Here is a tiny trained network, its code and every weight. The questions are about switching its units off for an input and a target symbol, where a switched-off unit gives its printed mean instead of its output.

import numpy as np


def w(rows, s, z=0):
    codes = np.array(rows[::2]) - 128.0
    scale = np.full(codes.shape[1], s)
    scale[-1] = z or s
    return codes * scale


def norm(h):
    return h / np.sqrt((h * h).mean(-1, keepdims=True) + 1e-5)


def f(y):
    return y / 2 * (1 + np.tanh(0.7978845608 * (y + 0.044715 * y**3)))


def softmax(a):
    e = np.exp(a - a.max(-1, keepdims=True))
    return e / e.sum(-1, keepdims=True)


def log_softmax(a):
    a = a - a.max(-1, keepdims=True)
    return a - np.log(np.exp(a).sum(-1, keepdims=True))


def net(x, mask):
    ids = ['αγδεθλμξπσφψ'.index(c) for c in x.split()]
    T = len(ids)
    res = E[ids] + P[:T]
    u = 0
    for l in range(3):
        r = norm(res)
        for j in range(3):
            rows = slice(2 * j, 2 * j + 2)
            q, k, v = (r @ M[l][rows].T for M in (Q, K, V))
            z = softmax(np.where(np.tri(T) > 0, q @ k.T / 2**0.5, -1e9)) @ v
            o = O[l][rows]
            res = res + np.where(mask[u + j], z, o[:, -1]) @ o[:, :-1]
        u += 3
        y = f(norm(res) @ A[l][:, :-1].T + A[l][:, -1])
        res = res + np.where(mask[u : u + 4], y, B[l][:, -1]) @ B[l][:, :-1]
        u += 4
    return log_softmax(norm(res)[-1] @ U[:, :-1].T + U[:, -1])


Q, K, V, O, A, B = {}, {}, {}, {}, {}, {}
E = w([
[51,113,82,159],'α',
[101,143,107,162],'γ',
[90,106,139,149],'δ',
[137,8,47,108],'ε',
[136,159,136,74],'θ',
[179,143,97,130],'λ',
[47,173,137,118],'μ',
[143,162,143,187],'ξ',
[135,85,162,164],'π',
[150,4,48,109],'σ',
[79,131,216,96],'φ',
[107,144,83,230],'ψ',
],0.021)
P = w([
[194,87,171,1],'0',
[166,92,178,51],'1',
[151,114,177,75],'2',
[142,114,179,92],'3',
[132,110,183,103],'4',
[128,108,185,109],'5',
[123,105,187,119],'6',
[115,103,185,124],'7',
[117,106,185,125],'8',
[110,102,185,128],'9',
[110,100,183,131],'10',
[108,103,181,133],'11',
[108,98,183,136],'12',
[106,100,183,141],'13',
],0.0065)
Q[0] = w([
[202,135,110,135],'L0H1',
[95,174,123,185],'L0H1',
[182,123,63,55],'L0H2',
[175,76,130,175],'L0H2',
[75,167,175,76],'L0H3',
[203,197,115,3],'L0H3',
],0.015)
K[0] = w([
[219,74,94,68],'L0H1',
[79,159,71,214],'L0H1',
[214,110,74,26],'L0H2',
[203,64,82,247],'L0H2',
[48,171,236,72],'L0H3',
[141,148,135,16],'L0H3',
],0.013)
V[0] = w([
[201,78,104,143],'L0H1',
[180,63,158,105],'L0H1',
[122,110,41,3],'L0H2',
[29,172,183,117],'L0H2',
[109,171,188,73],'L0H3',
[167,190,74,63],'L0H3',
],0.0058)
O[0] = w([
[90,217,191,208,36],'L0H1',
[124,224,175,178,76],'L0H1',
[51,30,192,226,81],'L0H2',
[210,162,154,55,252],'L0H2',
[26,137,234,34,136],'L0H3',
[109,17,196,253,28],'L0H3',
],0.0049,0.0042)
A[0] = w([
[155,134,200,67,181],'L0N1',
[159,89,67,73,67],'L0N2',
[248,194,141,84,3],'L0N3',
[157,174,76,135,148],'L0N4',
],0.012,0.0025)
B[0] = w([
[137,195,105,253,254],'L0N1',
[60,122,194,210,216],'L0N2',
[122,38,165,214,161],'L0N3',
[144,36,197,2,148],'L0N4',
],0.0062,0.0069)
Q[1] = w([
[192,129,121,140],'L1H1',
[102,109,169,68],'L1H1',
[173,112,101,78],'L1H2',
[66,106,133,122],'L1H2',
[175,37,115,222],'L1H3',
[117,174,136,9],'L1H3',
],0.013)
K[1] = w([
[87,141,132,132],'L1H1',
[252,129,36,120],'L1H1',
[84,130,222,135],'L1H2',
[197,120,114,76],'L1H2',
[225,144,59,104],'L1H3',
[91,107,141,141],'L1H3',
],0.012)
V[1] = w([
[198,102,201,134],'L1H1',
[194,147,17,40],'L1H1',
[58,118,214,254],'L1H2',
[166,71,134,111],'L1H2',
[110,63,152,154],'L1H3',
[213,106,70,54],'L1H3',
],0.0042)
O[1] = w([
[80,106,149,137,116],'L1H1',
[136,244,228,166,2],'L1H1',
[201,243,123,78,216],'L1H2',
[99,152,93,81,112],'L1H2',
[159,241,126,191,150],'L1H3',
[206,127,191,4,31],'L1H3',
],0.0046,0.0035)
A[1] = w([
[121,56,211,136,13],'L1N1',
[60,109,30,127,163],'L1N2',
[187,200,226,2,4],'L1N3',
[111,193,210,56,64],'L1N4',
],0.0094,0.002)
B[1] = w([
[96,96,155,118,155],'L1N1',
[152,129,148,145,254],'L1N2',
[120,5,162,109,150],'L1N3',
[143,123,106,60,170],'L1N4',
],0.017,0.005)
Q[2] = w([
[88,99,154,120],'L2H1',
[143,113,166,149],'L2H1',
[85,248,160,111],'L2H2',
[96,194,128,162],'L2H2',
[110,97,108,172],'L2H3',
[45,180,93,164],'L2H3',
],0.016)
K[2] = w([
[166,125,56,178],'L2H1',
[91,177,81,38],'L2H1',
[167,115,55,67],'L2H2',
[175,155,39,119],'L2H2',
[192,121,37,123],'L2H3',
[121,203,2,107],'L2H3',
],0.0095)
V[2] = w([
[175,159,88,24],'L2H1',
[125,116,241,118],'L2H1',
[182,103,117,138],'L2H2',
[163,127,10,113],'L2H2',
[246,152,119,89],'L2H3',
[84,255,210,165],'L2H3',
],0.0061)
O[2] = w([
[123,146,96,66,4],'L2H1',
[122,103,164,99,112],'L2H1',
[146,137,101,85,106],'L2H2',
[101,2,64,26,63],'L2H2',
[169,100,152,203,64],'L2H3',
[119,99,161,49,198],'L2H3',
],0.0074,0.0023)
A[2] = w([
[1,71,111,77,111],'L2N1',
[26,130,166,171,59],'L2N2',
[179,75,179,99,3],'L2N3',
[183,125,53,161,217],'L2N4',
],0.0084,0.0046)
B[2] = w([
[131,165,90,189,250],'L2N1',
[79,189,84,41,253],'L2N2',
[141,145,183,250,97],'L2N3',
[180,186,98,68,219],'L2N4',
],0.011,0.003)
U = w([
[140,185,138,215,93],'α',
[123,76,180,62,163],'γ',
[23,116,180,184,74],'δ',
[134,95,95,121,170],'ε',
[70,166,27,173,2],'θ',
[133,223,147,144,186],'λ',
[94,88,76,7,133],'μ',
[136,121,160,116,122],'ξ',
[158,149,197,150,160],'π',
[123,93,88,123,178],'σ',
[130,166,218,63,150],'φ',
[208,144,100,56,138],'ψ',
],0.015,0.0074)

Each question gives the input, a string of symbols that net reads in full, and the target symbol t.
The units are the heads (2 rows each of Q, K, V and O) and the neurons (one row each of A and B). Each row of codes is followed by its name. A weight is (code - 128) times the scale printed after its matrix; where a second scale follows, it is the last column's (O, A, B and U).
mask holds one flag per unit, layer by layer, with each layer's heads first. A switched-off unit (its flag False) gives its mean, the last column of its rows in O or B, instead of its output. The means were averaged over made-up inputs and are rounded, as every weight is.
A unit's drop is (log p(t) with every unit on - log p(t) with that unit switched off) / (log p(t) with every unit on - log p(t) with every unit switched off).
The circuit of an input: a set's keep is (log p(t) with only the set's units on - log p(t) with every unit switched off) / (log p(t) with every unit on - log p(t) with every unit switched off). Starting from the 12 units with the biggest drops (on a tie, the unit counted first), units are removed one at a time, each time the one whose removal leaves the highest keep (on an exact tie, the one counted first), for as long as the keep stays at least 0.8.
units of the circuit, in order: the units of the circuit, biggest drop first
most important unit: the unit with the biggest drop
k most important neurons: the k neurons with the biggest drops, biggest first
which heads matter: for each layer, one digit per head in row order, 1 if its drop is at least 0.15 and else 0, layers parted by /
drop of u: that unit's drop, to one decimal
input δ δ μ δ, target μ: 2 most important neurons => (L1N4; L0N2)
input ψ δ δ μ, target μ: units of the circuit, in order => (L2H2)
input δ α α α ε δ γ α ψ δ σ δ γ, target γ: units of the circuit, in order => (L0N4; L0H2; L1N3)
input δ ξ γ, target δ: which heads matter => 000 / 000 / 000
input ε δ δ θ δ γ δ σ θ δ δ δ, target λ: 4 most important neurons => (L1N4; L0N3; L2N2; L1N2)
input μ γ ψ δ δ δ δ ε μ γ ε δ θ, target θ: 2 most important neurons => (L0N1; L2N1)
input δ π δ μ π δ μ δ, target μ: which heads matter => 100 / 001 / 111
input γ φ α λ δ φ φ, target γ: which heads matter => 011 / 000 / 000
input δ δ ε μ ψ α δ γ, target γ: 2 most important neurons => (L0N4; L0N1)
input δ ξ δ γ π, target α: 2 most important neurons => (L0N3; L0N1)
input δ δ θ μ π ψ α μ α ξ δ α, target α: 4 most important neurons => (L1N2; L0N4; L0N1; L0N2)
input μ ψ δ θ θ, target θ: 2 most important neurons => (L0N1; L0N4)
input ε σ μ φ, target γ: 2 most important neurons => (L1N3; L1N4)
input ψ δ δ θ λ μ μ μ α, target α: most important unit => L0H3
input α δ θ θ δ λ δ θ δ δ ξ ξ, target π: 3 most important neurons => (L0N4; L0N3; L0N1)
input ξ γ π γ ξ θ θ θ θ θ μ ξ δ, target φ: 2 most important neurons => (L0N2; L0N1)
input μ γ λ ε δ δ ξ, target π: 3 most important neurons => (L0N4; L0N3; L1N1)
input θ γ ε θ δ φ μ π, target α: which heads matter => 011 / 000 / 000
input π δ θ δ μ μ, target μ: 3 most important neurons => (L1N4; L0N2; L0N1)
input λ α ψ, target ψ: most important neuron => (L0N4)
input α δ θ θ μ θ δ α δ δ, target λ: drop of L1H3 => 0.1
input θ δ δ γ, target δ: drop of L0N4 => 1.7
